Below are the code and all the weights of a small trained network. Each question names an input and a class and asks about switching units off, where a switched-off unit gives its printed mean instead of its output.

import numpy as np


def w(rows, s, z=0):
    codes = np.array(rows[::2]) - 128.0
    scale = np.full(codes.shape[1], s)
    scale[-1] = z or s
    return codes * scale


def f(y):
    return np.maximum(y, 0)


def log_softmax(a):
    a = a - a.max(-1, keepdims=True)
    return a - np.log(np.exp(a).sum(-1, keepdims=True))


def net(x, mask):
    res = np.array(x, float).reshape(1, 5) / 4 @ E
    y = f(res @ A[0][:, :-1].T + A[0][:, -1])
    res = res + np.where(mask, y, B[0][:, -1]) @ B[0][:, :-1]
    return log_softmax(res[-1] @ U[:, :-1].T + U[:, -1])


A, B = {}, {}
E = w([
[169,110,86,152,13,143,66],'x0',
[56,178,94,118,71,207,156],'x1',
[127,128,178,188,177,177,51],'x2',
[72,12,124,57,82,68,73],'x3',
[95,22,79,140,134,206,181],'x4',
],0.011)
A[0] = w([
[189,189,151,135,96,132,160,126],'neuron 0',
[96,74,124,94,181,159,182,193],'neuron 1',
[95,172,117,69,57,128,132,208],'neuron 2',
[202,255,121,174,134,231,126,189],'neuron 3',
[115,91,98,105,105,136,96,102],'neuron 4',
[95,188,151,56,171,26,123,149],'neuron 5',
[143,167,149,52,140,104,156,237],'neuron 6',
[105,140,225,117,156,177,41,108],'neuron 7',
[161,71,169,71,172,111,247,186],'neuron 8',
[133,111,194,181,106,91,104,176],'neuron 9',
[152,127,106,131,89,66,51,219],'neuron 10',
[214,127,130,166,164,164,76,187],'neuron 11',
[143,108,138,97,104,23,125,60],'neuron 12',
[137,90,162,86,172,68,67,254],'neuron 13',
[103,134,159,99,127,216,182,206],'neuron 14',
[63,70,162,161,189,110,183,218],'neuron 15',
],0.011,0.0044)
B[0] = w([
[174,151,77,112,214,127,94,182],'neuron 0',
[158,194,130,108,149,103,131,176],'neuron 1',
[102,198,125,127,114,134,78,176],'neuron 2',
[197,125,65,113,155,93,49,254],'neuron 3',
[161,129,152,138,133,72,146,159],'neuron 4',
[79,144,154,254,99,180,88,195],'neuron 5',
[65,170,81,184,167,141,98,178],'neuron 6',
[92,186,182,91,164,221,65,177],'neuron 7',
[83,199,165,111,199,160,130,188],'neuron 8',
[204,126,133,68,104,117,117,165],'neuron 9',
[153,74,175,123,99,79,134,191],'neuron 10',
[187,125,89,127,148,125,80,184],'neuron 11',
[165,110,97,144,73,138,115,173],'neuron 12',
[156,107,172,143,27,166,63,196],'neuron 13',
[76,155,106,143,153,62,142,181],'neuron 14',
[99,202,172,55,227,158,142,178],'neuron 15',
],0.0097,0.02)
U = w([
[87,117,101,186,65,152,109,92],'0',
[136,195,75,138,190,178,91,195],'1',
[93,175,92,64,221,111,218,116],'2',
[144,111,254,10,145,165,101,174],'3',
[198,34,60,103,109,90,110,189],'4',
[134,61,106,123,150,184,181,3],'5',
],0.012,0.0039)

Each question gives the input, the list of numbers given to net, and the class t.
The units are the neurons (one row each of A and B). Each row of codes is followed by its name. A weight is (code - 128) times the scale printed after its matrix; where a second scale follows, it is the last column's (A, B and U).
mask holds one flag per neuron, in row order. A switched-off neuron (its flag False) gives its mean, the last column of its row in B, instead of its output. The means were averaged over made-up inputs and are rounded, as every weight is.
A unit's drop is (log p(t) with every unit on - log p(t) with that unit switched off) / (log p(t) with every unit on - log p(t) with every unit switched off).
The circuit of an input: a set's keep is (log p(t) with only the set's units on - log p(t) with every unit switched off) / (log p(t) with every unit on - log p(t) with every unit switched off). Starting from the 12 units with the biggest drops (on a tie, the unit counted first), units are removed one at a time, each time the one whose removal leaves the highest keep (on an exact tie, the one counted first), for as long as the keep stays at least 0.8.
circuit, biggest first: the units of the circuit, biggest drop first
most important unit: the unit with the biggest drop
k most important neurons: the k neurons with the biggest drops, biggest first
drop when u is switched off: that unit's drop, to one decimal
input [3,-4,1,5,-7], class 0: 3 most important neurons => neuron 5; neuron 3; neuron 12
input [6,6,-3,-1,6], class 0: circuit, biggest first => neuron 15; neuron 0
input [-4,-8,0,-2,2], class 3: circuit, biggest first => neuron 3; neuron 13
input [6,0,0,8,-4], class 4: most important unit => neuron 12
input [8,3,6,5,0], class 3: 2 most important neurons => neuron 3; neuron 7
input [8,6,-7,6,-5], class 0: 2 most important neurons => neuron 2; neuron 3
input [-6,-4,-8,-1,2], class 2: 3 most important neurons => neuron 3; neuron 15; neuron 8
input [2,3,2,4,0], class 3: 2 most important neurons => neuron 3; neuron 5
input [5,-5,3,6,-3], class 4: 2 most important neurons => neuron 12; neuron 15
input [5,4,-2,1,6], class 0: 4 most important neurons => neuron 3; neuron 15; neuron 0; neuron 8
input [-1,-4,-1,7,-3], class 0: 2 most important neurons => neuron 5; neuron 12
input [-5,-2,-5,2,3], class 2: 2 most important neurons => neuron 3; neuron 15
input [-7,-3,-6,6,-8], class 0: drop when neuron 5 is switched off => 0.2
input [5,6,8,8,3], class 3: drop when neuron 5 is switched off => 0.1
input [-1,4,-5,5,-4], class 0: drop when neuron 1 is switched off => 0.0
input [4,-2,3,-6,4], class 4: drop when neuron 2 is switched off => 0.1
input [-5,-2,-1,-4,2], class 2: most important neuron => neuron 13
